Below are the code and all the weights of a small trained network. Each question names an input and a target symbol and asks about switching units off, where a switched-off unit gives its printed mean instead of its output.

import numpy as np


def w(rows, s, z=0):
    codes = np.array(rows[::2]) - 128.0
    scale = np.full(codes.shape[1], s)
    scale[-1] = z or s
    return codes * scale


def f(y):
    return np.maximum(y, 0)


def softmax(a):
    e = np.exp(a - a.max(-1, keepdims=True))
    return e / e.sum(-1, keepdims=True)


def log_softmax(a):
    a = a - a.max(-1, keepdims=True)
    return a - np.log(np.exp(a).sum(-1, keepdims=True))


def net(x, mask):
    ids = ['ΓΔΛΠΦΩαζηθμξτψ'.index(c) for c in x.split()]
    T = len(ids)
    res = E[ids] + P[:T]
    q, k, v = (res @ M[0].T for M in (Q, K, V))
    z = softmax(np.where(np.tri(T) > 0, q @ k.T / 4**0.5, -1e9)) @ v
    res = res + np.where(mask[0], z, O[0][:, -1]) @ O[0][:, :-1]
    y = f(res @ A[0][:, :-1].T + A[0][:, -1])
    res = res + np.where(mask[1:9], y, B[0][:, -1]) @ B[0][:, :-1]
    return log_softmax(res[-1] @ U[:, :-1].T + U[:, -1])


Q, K, V, O, A, B = {}, {}, {}, {}, {}, {}
E = w([
[123,111,131,94,166,189,140],'Γ',
[82,112,117,83,107,158,99],'Δ',
[132,97,92,91,127,138,110],'Λ',
[115,107,147,173,134,143,123],'Π',
[145,136,156,98,126,163,77],'Φ',
[84,94,124,165,108,252,67],'Ω',
[147,101,93,108,104,129,126],'α',
[100,114,153,152,135,143,105],'ζ',
[177,83,94,165,117,198,123],'η',
[155,113,136,127,112,162,182],'θ',
[148,76,90,144,159,174,68],'μ',
[103,103,141,151,153,141,102],'ξ',
[123,109,106,99,106,137,127],'τ',
[175,135,149,108,115,159,85],'ψ',
],0.018)
P = w([
[93,254,40,165,176,107,111],'0',
[104,213,69,157,154,118,114],'1',
[110,181,74,158,124,142,131],'2',
[117,162,89,153,116,146,130],'3',
[125,143,101,150,107,147,134],'4',
[131,128,117,144,102,148,134],'5',
[136,112,130,138,95,147,131],'6',
[142,98,142,135,91,150,130],'7',
[149,85,153,130,88,147,128],'8',
[152,72,164,129,84,151,127],'9',
[154,59,177,123,81,149,125],'10',
[157,49,186,122,75,154,128],'11',
],0.013)
Q[0] = w([
[116,106,92,145,62,77,79],'H0',
[153,66,80,143,60,254,142],'H0',
[85,82,116,182,147,133,146],'H0',
[158,131,160,199,117,186,86],'H0',
],0.055)
K[0] = w([
[157,138,154,111,212,192,159],'H0',
[159,1,240,120,104,128,115],'H0',
[194,139,149,73,91,166,94],'H0',
[106,36,89,63,97,142,157],'H0',
],0.041)
V[0] = w([
[7,137,180,97,150,197,124],'H0',
[93,35,36,52,131,93,100],'H0',
[96,133,158,193,40,79,85],'H0',
[102,43,124,213,212,100,180],'H0',
],0.02)
O[0] = w([
[168,123,89,178,28,46,74,248],'H0',
[167,246,110,229,184,139,125,133],'H0',
[56,113,37,123,151,51,105,94],'H0',
[106,210,84,70,32,135,122,75],'H0',
],0.014,0.013)
A[0] = w([
[98,193,184,114,128,118,157,111],'N0',
[52,152,162,106,171,116,120,69],'N1',
[114,190,136,84,116,124,150,132],'N2',
[123,129,131,93,119,157,126,68],'N3',
[118,156,138,68,143,85,142,2],'N4',
[150,136,135,57,144,71,148,128],'N5',
[78,129,124,152,129,174,75,131],'N6',
[140,131,139,127,122,75,251,107],'N7',
],0.031,0.013)
B[0] = w([
[126,46,87,217,81,82,175,174],'N0',
[203,216,84,65,79,89,115,150],'N1',
[95,170,231,103,166,104,85,180],'N2',
[132,101,100,120,122,104,216,178],'N3',
[77,77,19,175,251,37,218,141],'N4',
[120,143,76,141,152,180,101,168],'N5',
[100,147,109,82,174,186,155,254],'N6',
[200,181,108,65,155,97,9,141],'N7',
],0.019,0.0095)
U = w([
[129,156,148,125,119,49,184,97],'Γ',
[67,180,176,110,121,76,108,209],'Δ',
[59,144,169,184,115,88,157,107],'Λ',
[159,183,107,204,209,71,74,32],'Π',
[169,147,177,152,62,173,141,184],'Φ',
[61,114,65,137,93,201,80,147],'Ω',
[161,174,85,154,143,99,160,48],'α',
[139,113,113,152,102,1,127,13],'ζ',
[106,92,130,109,107,167,193,92],'η',
[181,128,121,83,173,87,107,123],'θ',
[116,178,129,158,206,204,98,124],'μ',
[122,32,167,135,183,111,106,151],'ξ',
[130,117,93,200,140,144,157,1],'τ',
[85,150,118,132,151,70,145,150],'ψ',
],0.0052,0.0057)

Each question gives the input, a string of symbols that net reads in full, and the target symbol t.
The units are the heads (4 rows each of Q, K, V and O) and the neurons (one row each of A and B). Each row of codes is followed by its name. A weight is (code - 128) times the scale printed after its matrix; where a second scale follows, it is the last column's (O, A, B and U).
mask holds one flag per unit, heads first, then neurons. A switched-off unit (its flag False) gives its mean, the last column of its rows in O or B, instead of its output. The means were averaged over made-up inputs and are rounded, as every weight is.
A unit's drop is (log p(t) with every unit on - log p(t) with that unit switched off) / (log p(t) with every unit on - log p(t) with every unit switched off).
The circuit of an input: a set's keep is (log p(t) with only the set's units on - log p(t) with every unit switched off) / (log p(t) with every unit on - log p(t) with every unit switched off). Starting from all 9 units, units are removed one at a time, each time the one whose removal leaves the highest keep (on an exact tie, the one counted first), for as long as the keep stays at least 0.8.
units of the circuit, in order: the units of the circuit, biggest drop first
unit that matters most: the unit with the biggest drop
top k neurons: the k neurons with the biggest drops, biggest first
drop when u is switched off: that unit's drop, to one decimal
input Γ ζ θ Γ Γ ζ Γ Γ α Φ ζ ψ, target Ω: unit that matters most => H0
input ψ ζ ξ, target Ω: units of the circuit, in order => (H0 N6)
input ζ Ω Δ θ, target θ: units of the circuit, in order => (N7 H0)
input Γ ζ Ω Ω Γ ζ Π, target Ω: top 2 neurons => (N5 N6)
input Ω ξ Λ Γ Δ Λ Γ Π Φ, target ψ: units of the circuit, in order => (H0 N4)
input ξ ξ Φ Φ η Γ Γ Γ Ω α Π, target α: units of the circuit, in order => (H0 N1 N0)
input Ω ξ Γ μ Γ, target Λ: top 2 neurons => (N0 N2)
input Ω ζ Γ Ω Φ Δ θ Γ, target η: units of the circuit, in order => (H0 N3)
input Γ μ Γ ζ Γ μ, target μ: top 2 neurons => (N6 N2)
input Δ τ Π, target μ: units of the circuit, in order => (H0 N6)
input ξ Φ Φ Ω Φ Γ Φ Ω Π α, target ψ: top 2 neurons => (N4 N2)
input Φ μ Γ Δ Γ ζ ξ Φ Π Δ, target ψ: top 3 neurons => (N4 N2 N3)
input ζ Ω Γ Γ Φ Π Γ, target ψ: top 4 neurons => (N4 N2 N3 N5)
input α Γ Φ Φ ζ, target ξ: units of the circuit, in order => (H0)
input Γ Γ Φ ζ Φ τ, target ξ: drop when H0 is switched off => 1.0
input Γ Φ Φ τ Ω Γ ξ, target Φ: drop when H0 is switched off => 0.8
input Γ Φ Φ ζ Φ Γ Π Ω Φ Γ Δ ξ, target Π: drop when H0 is switched off => 1.0
input Γ ψ Γ Γ θ Φ ζ τ Φ Γ Φ ψ, target ξ: drop when H0 is switched off => 1.0
